Here is a tiny trained network, its code and every weight. The questions are about switching its units off for an input and a target symbol, where a switched-off unit gives its printed mean instead of its output.

import numpy as np


def w(rows, s, z=0):
    codes = np.array(rows[::2]) - 128.0
    scale = np.full(codes.shape[1], s)
    scale[-1] = z or s
    return codes * scale


def norm(h):
    return h / np.sqrt((h * h).mean(-1, keepdims=True) + 1e-5)


def f(y):
    return y / 2 * (1 + np.tanh(0.7978845608 * (y + 0.044715 * y**3)))


def softmax(a):
    e = np.exp(a - a.max(-1, keepdims=True))
    return e / e.sum(-1, keepdims=True)


def log_softmax(a):
    a = a - a.max(-1, keepdims=True)
    return a - np.log(np.exp(a).sum(-1, keepdims=True))


def net(x, mask):
    ids = ['ΦΩαγηθλμπστψ'.index(c) for c in x.split()]
    T = len(ids)
    res = E[ids] + P[:T]
    r = norm(res)
    for j in range(2):
        rows = slice(2 * j, 2 * j + 2)
        q, k, v = (r @ M[0][rows].T for M in (Q, K, V))
        z = softmax(np.where(np.tri(T) > 0, q @ k.T / 2**0.5, -1e9)) @ v
        o = O[0][rows]
        res = res + np.where(mask[j], z, o[:, -1]) @ o[:, :-1]
    y = f(norm(res) @ A[0][:, :-1].T + A[0][:, -1])
    res = res + np.where(mask[2:14], y, B[0][:, -1]) @ B[0][:, :-1]
    return log_softmax(norm(res)[-1] @ U[:, :-1].T + U[:, -1])


Q, K, V, O, A, B = {}, {}, {}, {}, {}, {}
E = w([
[71,159,150],'Φ',
[131,204,127],'Ω',
[161,89,133],'α',
[131,195,135],'γ',
[122,125,240],'η',
[109,165,82],'θ',
[161,70,122],'λ',
[173,88,140],'μ',
[115,246,2],'π',
[109,84,115],'σ',
[212,158,111],'τ',
[178,183,180],'ψ',
],0.026)
P = w([
[83,255,26],'0',
[114,162,98],'1',
[119,154,99],'2',
[126,157,109],'3',
[126,158,111],'4',
[136,152,114],'5',
[141,153,117],'6',
[142,151,113],'7',
[143,153,117],'8',
[144,152,117],'9',
[144,153,117],'10',
[146,153,122],'11',
[149,149,118],'12',
[148,153,123],'13',
],0.0085)
Q[0] = w([
[161,162,142],'H0',
[178,153,92],'H0',
[188,98,194],'H1',
[224,165,254],'H1',
],0.0073)
K[0] = w([
[6,154,90],'H0',
[122,20,4],'H0',
[197,97,150],'H1',
[2,89,72],'H1',
],0.0087)
V[0] = w([
[93,165,122],'H0',
[174,172,115],'H0',
[208,131,67],'H1',
[147,254,211],'H1',
],0.0077)
O[0] = w([
[55,2,126,114],'H0',
[241,166,164,94],'H0',
[187,66,57,139],'H1',
[174,195,123,3],'H1',
],0.0058,0.0033)
A[0] = w([
[98,83,73,252],'N0',
[84,60,187,136],'N1',
[174,207,83,8],'N2',
[193,115,103,205],'N3',
[103,193,69,54],'N4',
[193,226,214,221],'N5',
[97,101,162,177],'N6',
[148,189,68,169],'N7',
[99,75,98,83],'N8',
[76,125,241,97],'N9',
[148,105,184,60],'N10',
[139,9,149,154],'N11',
],0.011,0.002)
B[0] = w([
[148,141,211,217],'N0',
[133,121,57,195],'N1',
[60,53,125,133],'N2',
[159,191,169,161],'N3',
[164,21,139,136],'N4',
[105,72,172,190],'N5',
[87,145,2,160],'N6',
[197,91,113,138],'N7',
[122,52,192,179],'N8',
[181,161,72,184],'N9',
[174,87,70,142],'N10',
[43,88,171,255],'N11',
],0.0075)
U = w([
[187,130,219,123],'Φ',
[168,41,26,148],'Ω',
[146,143,127,38],'α',
[136,124,141,1],'γ',
[112,187,216,99],'η',
[250,93,126,189],'θ',
[128,83,160,86],'λ',
[141,160,30,218],'μ',
[14,30,146,181],'π',
[187,114,109,77],'σ',
[183,54,143,99],'τ',
[13,213,89,133],'ψ',
],0.016,0.0055)

Each question gives the input, a string of symbols that net reads in full, and the target symbol t.
The units are the heads (2 rows each of Q, K, V and O) and the neurons (one row each of A and B). Each row of codes is followed by its name. A weight is (code - 128) times the scale printed after its matrix; where a second scale follows, it is the last column's (O, A, B and U).
mask holds one flag per unit, heads first, then neurons. A switched-off unit (its flag False) gives its mean, the last column of its rows in O or B, instead of its output. The means were averaged over made-up inputs and are rounded, as every weight is.
A unit's drop is (log p(t) with every unit on - log p(t) with that unit switched off) / (log p(t) with every unit on - log p(t) with every unit switched off).
The circuit of an input: a set's keep is (log p(t) with only the set's units on - log p(t) with every unit switched off) / (log p(t) with every unit on - log p(t) with every unit switched off). Starting from the 12 units with the biggest drops (on a tie, the unit counted first), units are removed one at a time, each time the one whose removal leaves the highest keep (on an exact tie, the one counted first), for as long as the keep stays at least 0.8.
circuit, biggest first: the units of the circuit, biggest drop first
unit that matters most: the unit with the biggest drop
top k neurons: the k neurons with the biggest drops, biggest first
drop of u: that unit's drop, to one decimal
input σ σ σ Φ η τ σ λ σ α σ μ α, target π: circuit, biggest first => (N11; H1)
input η Φ Ω, target η: circuit, biggest first => (H1; N5)
input λ σ Φ σ σ θ, target Ω: top 2 neurons => (N4; N11)
input σ σ η λ Φ σ Φ σ γ, target π: circuit, biggest first => (N2; N5)
input η σ η λ σ λ σ γ, target π: unit that matters most => N2
input σ Φ Ω η ψ α, target Φ: circuit, biggest first => (N3; H1; N1)
input τ τ η η η Φ σ σ λ σ σ η, target π: circuit, biggest first => (H1; N0; N6)
input ψ η γ, target Φ: circuit, biggest first => (N7; N4)
input γ τ ψ γ, target Φ: top 2 neurons => (N5; N11)
input η σ Ω, target π: top 3 neurons => (N2; N5; N4)
input σ λ σ η σ λ τ η η σ σ σ λ, target π: top 2 neurons => (N11; N9)
input σ λ μ, target π: top 3 neurons => (N11; N9; N7)
input α σ σ μ, target π: circuit, biggest first => (H1; N11)
input π μ γ η η σ ψ α, target Φ: unit that matters most => N3
input η λ Ω σ σ η, target π: top 4 neurons => (N0; N6; N1; N3)
input π Ω Φ σ σ π Ω, target π: top 4 neurons => (N5; N2; N4; N0)
input λ Φ σ π σ η α, target π: drop of N11 => 0.9
input α ψ σ σ, target Φ: drop of H1 => 0.8
input Ω η η α Ω, target Φ: drop of H1 => 0.4
